Below are the code and all the weights of a small trained network. Each question names an input and a target symbol and asks about switching units off, where a switched-off unit gives its printed mean instead of its output.

import numpy as np


def w(rows, s, z=0):
    codes = np.array(rows[::2]) - 128.0
    scale = np.full(codes.shape[1], s)
    scale[-1] = z or s
    return codes * scale


def norm(h):
    return h / np.sqrt((h * h).mean(-1, keepdims=True) + 1e-5)


def f(y):
    return np.maximum(y, 0)


def softmax(a):
    e = np.exp(a - a.max(-1, keepdims=True))
    return e / e.sum(-1, keepdims=True)


def log_softmax(a):
    a = a - a.max(-1, keepdims=True)
    return a - np.log(np.exp(a).sum(-1, keepdims=True))


def net(x, mask):
    ids = ['γεζημξσφ'.index(c) for c in x.split()]
    T = len(ids)
    res = E[ids] + P[:T]
    u = 0
    for l in range(3):
        r = norm(res)
        for j in range(3):
            rows = slice(4 * j, 4 * j + 4)
            q, k, v = (r @ M[l][rows].T for M in (Q, K, V))
            z = softmax(np.where(np.tri(T) > 0, q @ k.T / 4**0.5, -1e9)) @ v
            o = O[l][rows]
            res = res + np.where(mask[u + j], z, o[:, -1]) @ o[:, :-1]
        u += 3
        y = f(norm(res) @ A[l][:, :-1].T + A[l][:, -1])
        res = res + np.where(mask[u : u + 4], y, B[l][:, -1]) @ B[l][:, :-1]
        u += 4
    return log_softmax(norm(res)[-1] @ U[:, :-1].T + U[:, -1])


Q, K, V, O, A, B = {}, {}, {}, {}, {}, {}
E = w([
[149,70,87,3,113],'γ',
[118,142,66,201,71],'ε',
[123,118,59,196,62],'ζ',
[118,57,158,87,108],'η',
[104,77,178,131,102],'μ',
[112,104,186,141,147],'ξ',
[219,103,49,46,215],'σ',
[223,36,18,150,127],'φ',
],0.016)
P = w([
[137,154,101,101,255],'0',
[163,121,188,28,40],'1',
[83,67,189,116,152],'2',
[106,101,189,81,154],'3',
[128,139,167,90,144],'4',
[166,160,217,163,219],'5',
[59,127,91,84,189],'6',
[246,112,122,105,85],'7',
],0.0096)
Q[0] = w([
[211,119,16,108,59],'0.h1',
[177,189,134,126,173],'0.h1',
[113,103,114,178,184],'0.h1',
[32,118,135,104,116],'0.h1',
[102,179,133,120,119],'0.h2',
[5,207,162,103,208],'0.h2',
[97,73,69,152,131],'0.h2',
[122,170,115,125,97],'0.h2',
[66,112,76,135,193],'0.h3',
[189,109,183,157,97],'0.h3',
[208,141,136,140,105],'0.h3',
[203,168,156,103,54],'0.h3',
],0.011)
K[0] = w([
[1,113,61,78,114],'0.h1',
[164,119,98,182,129],'0.h1',
[156,169,108,92,90],'0.h1',
[114,162,177,130,117],'0.h1',
[80,112,121,101,131],'0.h2',
[17,160,82,61,127],'0.h2',
[149,172,154,99,146],'0.h2',
[119,86,143,118,138],'0.h2',
[198,159,191,151,107],'0.h3',
[64,124,73,82,103],'0.h3',
[57,127,111,103,127],'0.h3',
[69,95,91,124,169],'0.h3',
],0.012)
V[0] = w([
[23,220,126,93,118],'0.h1',
[81,135,26,57,97],'0.h1',
[135,133,160,148,136],'0.h1',
[198,48,71,166,85],'0.h1',
[83,97,94,175,142],'0.h2',
[172,76,213,157,173],'0.h2',
[28,193,108,66,158],'0.h2',
[173,147,94,88,160],'0.h2',
[238,9,24,163,157],'0.h3',
[31,189,86,233,123],'0.h3',
[88,19,180,175,178],'0.h3',
[76,255,75,46,138],'0.h3',
],0.011)
O[0] = w([
[187,182,175,152,171,57],'0.h1',
[57,214,122,137,178,151],'0.h1',
[155,108,131,125,112,115],'0.h1',
[109,188,59,93,57,165],'0.h1',
[126,191,124,98,86,127],'0.h2',
[181,111,78,206,79,169],'0.h2',
[150,130,219,122,167,66],'0.h2',
[78,122,138,183,190,161],'0.h2',
[4,131,75,117,69,252],'0.h3',
[203,244,137,106,43,1],'0.h3',
[119,26,78,116,45,199],'0.h3',
[131,174,184,201,203,67],'0.h3',
],0.011,0.008)
A[0] = w([
[89,124,193,222,41,116],'0.n1',
[24,93,234,190,12,251],'0.n2',
[179,156,47,96,249,80],'0.n3',
[69,83,204,28,122,143],'0.n4',
],0.012,0.0027)
B[0] = w([
[122,4,150,68,153,156],'0.n1',
[18,61,182,116,184,254],'0.n2',
[105,107,147,72,203,148],'0.n3',
[126,158,161,98,31,223],'0.n4',
],0.014,0.0094)
Q[1] = w([
[199,140,92,124,211],'1.h1',
[212,113,183,78,152],'1.h1',
[114,107,233,134,129],'1.h1',
[92,100,201,225,169],'1.h1',
[11,52,86,111,87],'1.h2',
[138,71,14,29,156],'1.h2',
[129,161,100,143,119],'1.h2',
[110,168,68,122,132],'1.h2',
[103,94,179,111,125],'1.h3',
[136,112,64,90,126],'1.h3',
[178,136,110,96,119],'1.h3',
[147,91,168,157,99],'1.h3',
],0.011)
K[1] = w([
[170,125,200,117,178],'1.h1',
[137,167,158,197,170],'1.h1',
[50,155,135,195,114],'1.h1',
[44,93,186,147,78],'1.h1',
[128,116,4,61,125],'1.h2',
[163,116,67,228,164],'1.h2',
[191,142,135,131,135],'1.h2',
[193,147,141,150,157],'1.h2',
[152,119,94,53,134],'1.h3',
[124,81,134,141,61],'1.h3',
[134,164,162,146,96],'1.h3',
[135,125,133,79,154],'1.h3',
],0.011)
V[1] = w([
[154,117,86,108,161],'1.h1',
[147,125,38,42,189],'1.h1',
[107,145,59,214,139],'1.h1',
[108,137,153,149,105],'1.h1',
[147,133,65,215,141],'1.h2',
[74,136,151,206,73],'1.h2',
[169,149,58,156,184],'1.h2',
[136,137,131,92,149],'1.h2',
[126,134,163,112,176],'1.h3',
[69,148,248,170,88],'1.h3',
[140,160,116,3,129],'1.h3',
[154,111,98,134,189],'1.h3',
],0.017)
O[1] = w([
[94,128,154,168,82,105],'1.h1',
[113,136,159,248,113,253],'1.h1',
[150,101,173,97,27,111],'1.h1',
[153,124,115,87,144,142],'1.h1',
[74,112,142,156,45,64],'1.h2',
[207,145,119,66,71,189],'1.h2',
[56,101,123,182,99,5],'1.h2',
[130,122,111,137,163,101],'1.h2',
[122,104,115,127,78,81],'1.h3',
[255,147,51,56,117,193],'1.h3',
[79,42,130,202,180,185],'1.h3',
[71,128,159,145,82,35],'1.h3',
],0.016,0.0046)
A[1] = w([
[42,125,87,184,115,249],'1.n1',
[151,242,182,160,247,128],'1.n2',
[167,36,21,196,123,142],'1.n3',
[68,246,34,107,166,120],'1.n4',
],0.013,0.0014)
B[1] = w([
[169,108,161,241,152,252],'1.n1',
[255,233,200,153,186,152],'1.n2',
[219,67,90,14,230,255],'1.n3',
[68,251,122,210,50,184],'1.n4',
],0.011,0.0091)
Q[2] = w([
[154,175,192,111,192],'2.h1',
[108,196,151,96,118],'2.h1',
[151,138,46,49,137],'2.h1',
[133,122,166,97,125],'2.h1',
[233,133,145,146,248],'2.h2',
[119,202,141,129,105],'2.h2',
[37,146,125,171,190],'2.h2',
[176,159,245,101,78],'2.h2',
[143,192,152,38,177],'2.h3',
[198,99,94,190,179],'2.h3',
[61,157,178,143,189],'2.h3',
[97,74,96,50,172],'2.h3',
],0.013)
K[2] = w([
[124,188,139,86,188],'2.h1',
[147,168,45,132,118],'2.h1',
[174,76,123,58,98],'2.h1',
[82,147,91,121,141],'2.h1',
[171,84,64,99,254],'2.h2',
[114,183,82,121,111],'2.h2',
[41,87,49,117,143],'2.h2',
[174,217,152,134,173],'2.h2',
[110,159,192,56,119],'2.h3',
[197,137,164,158,202],'2.h3',
[59,175,115,123,159],'2.h3',
[110,57,125,122,185],'2.h3',
],0.015)
V[2] = w([
[125,148,155,107,83],'2.h1',
[115,135,168,101,61],'2.h1',
[181,239,79,143,156],'2.h1',
[121,162,169,96,57],'2.h1',
[80,109,30,135,166],'2.h2',
[118,125,120,138,146],'2.h2',
[115,125,49,55,62],'2.h2',
[122,123,83,156,154],'2.h2',
[122,171,54,178,136],'2.h3',
[159,139,7,28,151],'2.h3',
[25,121,142,96,108],'2.h3',
[157,117,99,66,136],'2.h3',
],0.012)
O[2] = w([
[114,102,122,117,166,99],'2.h1',
[118,92,118,102,193,110],'2.h1',
[58,7,187,143,69,2],'2.h1',
[107,86,121,103,193,80],'2.h1',
[109,230,183,158,124,208],'2.h2',
[126,143,133,130,126,138],'2.h2',
[102,127,152,213,178,179],'2.h2',
[120,152,153,119,129,143],'2.h2',
[67,88,182,56,126,108],'2.h3',
[1,192,130,151,110,207],'2.h3',
[179,171,112,170,181,157],'2.h3',
[80,170,106,167,107,169],'2.h3',
],0.0097)
A[2] = w([
[142,186,244,57,150,137],'2.n1',
[94,146,38,72,20,169],'2.n2',
[247,106,174,216,171,134],'2.n3',
[38,143,250,143,165,3],'2.n4',
],0.012,0.0048)
B[2] = w([
[179,134,246,117,79,172],'2.n1',
[196,114,148,129,47,254],'2.n2',
[104,247,84,104,168,191],'2.n3',
[173,73,163,201,110,188],'2.n4',
],0.015,0.0063)
U = w([
[178,163,188,146,112,134],'γ',
[94,179,160,116,86,149],'ε',
[12,130,129,126,79,44],'ζ',
[116,148,85,76,145,118],'η',
[106,109,76,78,154,162],'μ',
[228,92,111,122,165,5],'ξ',
[78,133,174,159,216,243],'σ',
[71,64,113,198,112,161],'φ',
],0.011,0.0021)

Each question gives the input, a string of symbols that net reads in full, and the target symbol t.
The units are the heads (4 rows each of Q, K, V and O) and the neurons (one row each of A and B). Each row of codes is followed by its name. A weight is (code - 128) times the scale printed after its matrix; where a second scale follows, it is the last column's (O, A, B and U).
mask holds one flag per unit, layer by layer, with each layer's heads first. A switched-off unit (its flag False) gives its mean, the last column of its rows in O or B, instead of its output. The means were averaged over made-up inputs and are rounded, as every weight is.
A unit's drop is (log p(t) with every unit on - log p(t) with that unit switched off) / (log p(t) with every unit on - log p(t) with every unit switched off).
The circuit of an input: a set's keep is (log p(t) with only the set's units on - log p(t) with every unit switched off) / (log p(t) with every unit on - log p(t) with every unit switched off). Starting from the 12 units with the biggest drops (on a tie, the unit counted first), units are removed one at a time, each time the one whose removal leaves the highest keep (on an exact tie, the one counted first), for as long as the keep stays at least 0.8.
units of the circuit, in order: the units of the circuit, biggest drop first
unit that matters most: the unit with the biggest drop
k most important neurons: the k neurons with the biggest drops, biggest first
top k neurons in layer l: the k neurons of layer l with the biggest drops, biggest first
heads that matter: for each layer, one digit per head in row order, 1 if its drop is at least 0.15 and else 0, layers parted by /
input ζ σ φ ε ε ζ μ ζ, target ξ: top 2 neurons in layer 2	(2.n2, 2.n3)
input ξ φ ε γ σ γ, target σ: unit that matters most	2.h3
input η ξ φ γ, target ζ: heads that matter	000 / 001 / 000
input σ φ γ ξ γ η ξ, target μ: units of the circuit, in order	(0.h3, 2.h1)
input γ γ μ ξ μ μ, target ξ: heads that matter	100 / 000 / 000
input ξ μ ξ ζ σ γ, target σ: heads that matter	000 / 010 / 001
input μ φ γ μ ε φ γ ξ, target φ: heads that matter	110 / 010 / 000
input η γ φ μ μ ζ, target μ: heads that matter	000 / 000 / 100
input η γ ε, target σ: units of the circuit, in order	(0.n2, 0.h3)
input μ γ ξ ξ μ γ σ η, target σ: heads that matter	000 / 000 / 000
input σ ζ φ γ ζ φ η η, target φ: 2 most important neurons	(0.n2, 0.n4)
input γ η γ η η, target η: top 2 neurons in layer 0	(0.n4, 0.n1)
input η γ σ η η γ ζ ε, target ε: units of the circuit, in order	(0.h3, 2.h3)
input γ σ μ φ φ ξ ε μ, target γ: units of the circuit, in order	(0.h3)
input γ η η η ε, target η: heads that matter	000 / 101 / 001
input ε γ ε ζ ζ, target ε: 2 most important neurons	(2.n2, 1.n4)
input ξ σ ζ, target σ: top 2 neurons in layer 0	(0.n2, 0.n4)
input γ ξ φ φ γ φ, target φ: units of the circuit, in order	(0.h2, 1.h3)
input ε φ ζ μ η η γ μ, target σ: 2 most important neurons	(0.n2, 2.n2)
input ξ γ γ η η μ γ, target ξ: units of the circuit, in order	(0.h3)
input ε ζ ε ε γ, target γ: heads that matter	011 / 010 / 000
input ε φ γ η γ ε γ, target ε: heads that matter	101 / 000 / 000
input ε ε η μ η ε, target μ: 2 most important neurons	(0.n4, 0.n1)
input ξ σ σ ε, target σ: heads that matter	000 / 000 / 001
input σ ζ φ η ξ μ η ε, target μ: 2 most important neurons	(0.n4, 1.n3)
input μ γ ε σ φ, target φ: 2 most important neurons	(0.n2, 0.n4)
input η γ ξ η φ ξ, target φ: unit that matters most	1.h2
input ζ η ζ μ ε ξ ε, target ξ: 2 most important neurons	(1.n3, 0.n2)
input γ σ γ ε ε, target γ: top 3 neurons in layer 0	(0.n2, 0.n4, 0.n3)
